Below is a small trained network, with its code and all its weights. Each question gives an input and a target symbol and asks what happens when units are switched off, that is, made to give their printed mean instead of their output.

import numpy as np


def w(rows, s, z=0):
    codes = np.array(rows[::2]) - 128.0
    scale = np.full(codes.shape[1], s)
    scale[-1] = z or s
    return codes * scale


def f(y):
    return np.maximum(y, 0)


def softmax(a):
    e = np.exp(a - a.max(-1, keepdims=True))
    return e / e.sum(-1, keepdims=True)


def log_softmax(a):
    a = a - a.max(-1, keepdims=True)
    return a - np.log(np.exp(a).sum(-1, keepdims=True))


def net(x, mask):
    ids = ['αβγδεζηλμξστφψω'.index(c) for c in x.split()]
    T = len(ids)
    res = E[ids] + P[:T]
    u = 0
    for l in range(2):
        r = res
        for j in range(2):
            rows = slice(3 * j, 3 * j + 3)
            q, k, v = (r @ M[l][rows].T for M in (Q, K, V))
            z = softmax(np.where(np.tri(T) > 0, q @ k.T / 3**0.5, -1e9)) @ v
            o = O[l][rows]
            res = res + np.where(mask[u + j], z, o[:, -1]) @ o[:, :-1]
        u += 2
        y = f(res @ A[l][:, :-1].T + A[l][:, -1])
        res = res + np.where(mask[u : u + 8], y, B[l][:, -1]) @ B[l][:, :-1]
        u += 8
    return log_softmax(res[-1] @ U[:, :-1].T + U[:, -1])


Q, K, V, O, A, B = {}, {}, {}, {}, {}, {}
E = w([
[147,102,107],'α',
[104,57,65],'β',
[125,187,147],'γ',
[145,141,106],'δ',
[148,62,179],'ε',
[94,124,71],'ζ',
[81,80,113],'η',
[124,202,28],'λ',
[112,115,37],'μ',
[173,63,123],'ξ',
[186,192,113],'σ',
[247,170,105],'τ',
[91,131,81],'φ',
[128,196,104],'ψ',
[144,195,189],'ω',
],0.013)
P = w([
[112,125,168],'0',
[226,62,2],'1',
[229,79,35],'2',
[218,81,11],'3',
[224,102,14],'4',
[226,77,3],'5',
],0.0097)
Q[0] = w([
[187,253,98],'L0H0',
[75,150,190],'L0H0',
[148,222,110],'L0H0',
[214,155,50],'L0H1',
[92,178,165],'L0H1',
[141,192,55],'L0H1',
],0.013)
K[0] = w([
[142,229,133],'L0H0',
[103,151,174],'L0H0',
[181,254,87],'L0H0',
[72,114,176],'L0H1',
[154,84,40],'L0H1',
[128,98,177],'L0H1',
],0.011)
V[0] = w([
[194,239,97],'L0H0',
[94,151,76],'L0H0',
[100,117,138],'L0H0',
[59,148,251],'L0H1',
[98,2,206],'L0H1',
[252,75,149],'L0H1',
],0.0074)
O[0] = w([
[86,34,131,253],'L0H0',
[57,91,139,169],'L0H0',
[161,152,133,71],'L0H0',
[85,118,254,116],'L0H1',
[150,29,198,92],'L0H1',
[223,75,116,162],'L0H1',
],0.009,0.0047)
A[0] = w([
[18,215,109,159],'L0N0',
[32,45,102,232],'L0N1',
[107,2,39,2],'L0N2',
[69,160,161,174],'L0N3',
[138,246,202,51],'L0N4',
[122,141,186,87],'L0N5',
[93,124,135,72],'L0N6',
[84,70,124,188],'L0N7',
],0.0066,0.0042)
B[0] = w([
[157,189,97,159],'L0N0',
[254,140,159,221],'L0N1',
[127,159,229,255],'L0N2',
[176,207,156,138],'L0N3',
[85,128,171,133],'L0N4',
[147,162,169,132],'L0N5',
[132,112,125,128],'L0N6',
[187,121,172,181],'L0N7',
],0.0066,0.0076)
Q[1] = w([
[43,161,133],'L1H0',
[132,169,183],'L1H0',
[104,104,173],'L1H0',
[158,150,187],'L1H1',
[254,125,90],'L1H1',
[46,118,207],'L1H1',
],0.011)
K[1] = w([
[67,187,164],'L1H0',
[130,119,196],'L1H0',
[124,132,176],'L1H0',
[114,101,160],'L1H1',
[86,252,222],'L1H1',
[193,112,37],'L1H1',
],0.011)
V[1] = w([
[124,167,169],'L1H0',
[112,99,117],'L1H0',
[153,144,48],'L1H0',
[120,165,178],'L1H1',
[198,7,136],'L1H1',
[177,106,42],'L1H1',
],0.013)
O[1] = w([
[177,50,53,60],'L1H0',
[61,144,104,111],'L1H0',
[98,202,244,255],'L1H0',
[102,22,163,190],'L1H1',
[224,87,27,55],'L1H1',
[216,254,128,131],'L1H1',
],0.0061,0.0069)
A[1] = w([
[185,142,177,129],'L1N0',
[223,105,240,172],'L1N1',
[76,161,168,118],'L1N2',
[113,41,126,45],'L1N3',
[114,153,101,254],'L1N4',
[37,128,184,197],'L1N5',
[155,208,131,124],'L1N6',
[76,128,254,164],'L1N7',
],0.0098,0.0042)
B[1] = w([
[67,135,60,189],'L1N0',
[60,215,108,235],'L1N1',
[134,82,38,189],'L1N2',
[150,149,210,196],'L1N3',
[155,72,135,156],'L1N4',
[199,106,2,223],'L1N5',
[171,89,247,216],'L1N6',
[161,151,13,249],'L1N7',
],0.0051,0.017)
U = w([
[145,110,136,246],'α',
[159,116,124,152],'β',
[86,84,85,102],'γ',
[105,115,188,146],'δ',
[204,55,176,76],'ε',
[85,124,146,123],'ζ',
[90,82,254,161],'η',
[92,201,90,77],'λ',
[107,146,239,134],'μ',
[233,100,44,2],'ξ',
[98,133,209,147],'σ',
[224,143,210,66],'τ',
[92,117,125,113],'φ',
[96,120,28,48],'ψ',
[76,65,141,119],'ω',
],0.0071,0.016)

Each question gives the input, a string of symbols that net reads in full, and the target symbol t.
The units are the heads (3 rows each of Q, K, V and O) and the neurons (one row each of A and B). Each row of codes is followed by its name. A weight is (code - 128) times the scale printed after its matrix; where a second scale follows, it is the last column's (O, A, B and U).
mask holds one flag per unit, layer by layer, with each layer's heads first. A switched-off unit (its flag False) gives its mean, the last column of its rows in O or B, instead of its output. The means were averaged over made-up inputs and are rounded, as every weight is.
A unit's drop is (log p(t) with every unit on - log p(t) with that unit switched off) / (log p(t) with every unit on - log p(t) with every unit switched off).
The circuit of an input: a set's keep is (log p(t) with only the set's units on - log p(t) with every unit switched off) / (log p(t) with every unit on - log p(t) with every unit switched off). Starting from the 12 units with the biggest drops (on a tie, the unit counted first), units are removed one at a time, each time the one whose removal leaves the highest keep (on an exact tie, the one counted first), for as long as the keep stays at least 0.8.
units of the circuit, in order: the units of the circuit, biggest drop first
unit that matters most: the unit with the biggest drop
k most important neurons: the k neurons with the biggest drops, biggest first
k most important neurons of layer l: the k neurons of layer l with the biggest drops, biggest first
which heads matter: for each layer, one digit per head in row order, 1 if its drop is at least 0.15 and else 0, layers parted by /
drop of u: that unit's drop, to one decimal
input τ τ η φ γ, target τ: units of the circuit, in order : (L1H1, L0H1, L1N6, L1H0)
input λ ξ β α, target λ: units of the circuit, in order : (L0H1, L1H1, L1H0, L1N7)
input ξ η ε ε α μ, target ξ: units of the circuit, in order : (L1H1)
input λ τ ψ, target λ: units of the circuit, in order : (L0H1, L1H1)
input λ λ μ ξ ζ, target λ: units of the circuit, in order : (L0H1, L1H1)
input ξ ε σ, target ξ: 2 most important neurons : (L0N2, L1N6)
input τ ε α, target τ: which heads matter : 11 / 11
input λ λ ψ λ λ ε, target λ: which heads matter : 01 / 11
input τ δ η ω δ τ, target τ: 2 most important neurons : (L1N6, L0N2)
input ε μ α α, target ε: units of the circuit, in order : (L0H1, L1H1)
input ξ α β, target ξ: 2 most important neurons : (L0N2, L1N6)
input ξ β τ λ β, target ξ: which heads matter : 01 / 01
input λ ε τ, target λ: 2 most important neurons : (L1N7, L0N0)
input ξ φ σ ε τ ω, target ξ: unit that matters most : L1H1
input ε ψ ξ, target ε: 2 most important neurons : (L1N3, L1N7)
input λ α β, target λ: 2 most important neurons : (L1N7, L0N0)
input ξ λ λ ε μ ε, target ξ: 2 most important neurons of layer 1 : (L1N6, L1N3)
input τ ψ ε ω, target τ: 3 most important neurons : (L1N6, L0N2, L1N7)
input ξ λ ξ δ, target ξ: drop of L1H1 : 2.1
input τ λ ψ ψ, target τ: drop of L0N2 : 0.2
input λ γ δ, target λ: drop of L0H1 : 0.9
input τ γ τ ξ τ λ, target τ: drop of L1N6 : 0.3
input λ η ζ μ, target λ: unit that matters most : L0H1
input λ α ψ σ φ, target λ: 2 most important neurons of layer 0 : (L0N0, L0N2)
